Here is a tiny trained network, its code and every weight. The questions are about switching its units off for an input and a target symbol, where a switched-off unit gives its printed mean instead of its output.

import numpy as np


def w(rows, s, z=0):
    codes = np.array(rows[::2]) - 128.0
    scale = np.full(codes.shape[1], s)
    scale[-1] = z or s
    return codes * scale


def f(y):
    return y / 2 * (1 + np.tanh(0.7978845608 * (y + 0.044715 * y**3)))


def softmax(a):
    e = np.exp(a - a.max(-1, keepdims=True))
    return e / e.sum(-1, keepdims=True)


def log_softmax(a):
    a = a - a.max(-1, keepdims=True)
    return a - np.log(np.exp(a).sum(-1, keepdims=True))


def net(x, mask):
    ids = ['βγηθλτφψω'.index(c) for c in x.split()]
    T = len(ids)
    res = E[ids] + P[:T]
    q, k, v = (res @ M[0].T for M in (Q, K, V))
    z = softmax(np.where(np.tri(T) > 0, q @ k.T / 4**0.5, -1e9)) @ v
    res = res + np.where(mask[0], z, O[0][:, -1]) @ O[0][:, :-1]
    y = f(res @ A[0][:, :-1].T + A[0][:, -1])
    res = res + np.where(mask[1:9], y, B[0][:, -1]) @ B[0][:, :-1]
    return log_softmax(res[-1] @ U[:, :-1].T + U[:, -1])


Q, K, V, O, A, B = {}, {}, {}, {}, {}, {}
E = w([
[129,115,163,104,223,189,189],'β',
[90,200,200,215,65,117,115],'γ',
[189,178,50,33,141,144,138],'η',
[162,204,81,173,51,118,70],'θ',
[134,126,150,247,184,116,94],'λ',
[230,227,130,74,66,108,165],'τ',
[103,202,39,142,192,141,86],'φ',
[150,104,198,169,7,116,209],'ψ',
[184,124,137,192,124,13,191],'ω',
],0.018)
P = w([
[175,189,21,182,133,87,237],'0',
[105,73,34,150,93,122,59],'1',
[174,185,123,179,138,124,187],'2',
[115,70,88,121,98,110,65],'3',
[192,165,192,174,151,139,153],'4',
[134,78,140,94,86,90,45],'5',
[238,113,252,183,151,157,116],'6',
],0.011)
Q[0] = w([
[163,149,73,125,147,184,66],'head 1',
[119,117,153,28,98,203,105],'head 1',
[163,146,145,123,9,98,94],'head 1',
[182,124,93,66,106,102,177],'head 1',
],0.014)
K[0] = w([
[185,167,55,82,190,214,48],'head 1',
[141,158,168,44,108,234,174],'head 1',
[159,180,148,135,1,109,104],'head 1',
[197,82,87,42,107,100,157],'head 1',
],0.013)
V[0] = w([
[104,101,187,152,55,152,91],'head 1',
[28,147,145,21,38,129,107],'head 1',
[252,150,254,106,173,173,83],'head 1',
[156,108,39,111,125,164,112],'head 1',
],0.0056)
O[0] = w([
[44,101,63,243,180,234,183,103],'head 1',
[37,16,149,90,219,208,100,3],'head 1',
[132,212,7,183,217,52,208,151],'head 1',
[151,143,255,183,176,151,146,148],'head 1',
],0.005,0.0049)
A[0] = w([
[42,89,124,152,177,97,77,127],'neuron 1',
[124,63,150,62,102,146,106,164],'neuron 2',
[85,72,113,122,250,182,81,138],'neuron 3',
[118,163,88,106,92,93,173,163],'neuron 4',
[153,185,92,149,136,151,133,252],'neuron 5',
[119,118,145,182,120,120,215,102],'neuron 6',
[77,128,71,98,163,196,88,205],'neuron 7',
[167,173,240,93,150,82,147,97],'neuron 8',
],0.012,0.0041)
B[0] = w([
[96,85,91,169,244,144,81,137],'neuron 1',
[192,35,106,81,217,200,83,135],'neuron 2',
[107,106,189,167,159,120,199,132],'neuron 3',
[88,108,97,143,234,113,129,198],'neuron 4',
[115,142,109,111,115,136,167,247],'neuron 5',
[116,146,107,46,107,141,92,182],'neuron 6',
[80,216,206,111,105,85,90,138],'neuron 7',
[81,119,144,174,67,184,85,207],'neuron 8',
],0.011,0.014)
U = w([
[117,185,14,90,161,101,195,189],'β',
[150,195,168,143,36,174,118,145],'γ',
[188,143,255,185,99,169,195,205],'η',
[170,101,155,131,100,20,146,143],'θ',
[190,87,78,214,175,149,110,79],'λ',
[188,147,135,94,150,132,100,97],'τ',
[93,187,182,102,141,85,100,40],'φ',
[126,72,102,139,89,174,146,111],'ψ',
[59,123,81,155,141,169,88,2],'ω',
],0.0084,0.0048)

Each question gives the input, a string of symbols that net reads in full, and the target symbol t.
The units are the heads (4 rows each of Q, K, V and O) and the neurons (one row each of A and B). Each row of codes is followed by its name. A weight is (code - 128) times the scale printed after its matrix; where a second scale follows, it is the last column's (O, A, B and U).
mask holds one flag per unit, heads first, then neurons. A switched-off unit (its flag False) gives its mean, the last column of its rows in O or B, instead of its output. The means were averaged over made-up inputs and are rounded, as every weight is.
A unit's drop is (log p(t) with every unit on - log p(t) with that unit switched off) / (log p(t) with every unit on - log p(t) with every unit switched off).
The circuit of an input: a set's keep is (log p(t) with only the set's units on - log p(t) with every unit switched off) / (log p(t) with every unit on - log p(t) with every unit switched off). Starting from all 9 units, units are removed one at a time, each time the one whose removal leaves the highest keep (on an exact tie, the one counted first), for as long as the keep stays at least 0.8.
circuit, biggest first: the units of the circuit, biggest drop first
most important unit: the unit with the biggest drop
top k neurons: the k neurons with the biggest drops, biggest first
drop of u: that unit's drop, to one decimal
input τ τ τ λ θ η β, target β: most important unit	head 1
input λ ψ λ φ τ η, target τ: circuit, biggest first	[head 1; neuron 2; neuron 5]
input β η τ γ λ β ψ, target β: top 2 neurons	[neuron 6; neuron 8]
input ψ τ τ ψ γ β θ, target β: circuit, biggest first	[head 1; neuron 8]
input θ τ ψ τ γ, target β: circuit, biggest first	[head 1; neuron 8]
input λ η θ, target β: top 3 neurons	[neuron 8; neuron 5; neuron 4]
input θ γ φ θ θ η η, target γ: circuit, biggest first	[neuron 8; neuron 4]
input β φ β, target γ: circuit, biggest first	[neuron 8; head 1]
input η τ τ η γ β, target η: top 3 neurons	[neuron 3; neuron 4; neuron 6]
input φ θ λ θ ω η θ, target η: circuit, biggest first	[neuron 6; head 1]
input λ γ θ β β, target γ: circuit, biggest first	[neuron 8; neuron 4]
input ω ψ θ τ θ λ λ, target γ: circuit, biggest first	[neuron 4; head 1; neuron 6]
input ω β φ ψ ψ, target γ: top 2 neurons	[neuron 6; neuron 4]
input θ τ θ λ λ γ, target ω: top neuron	[neuron 1]
input λ θ τ λ γ θ θ, target η: top 2 neurons	[neuron 6; neuron 8]
input γ ω η ψ τ φ η, target γ: drop of head 1	0.0
input θ λ η ψ τ, target β: drop of neuron 4	0.9
input φ η ψ θ τ η φ, target γ: drop of neuron 8	0.2
input τ λ λ, target γ: drop of head 1	0.3
input η φ φ, target γ: top neuron	[neuron 4]
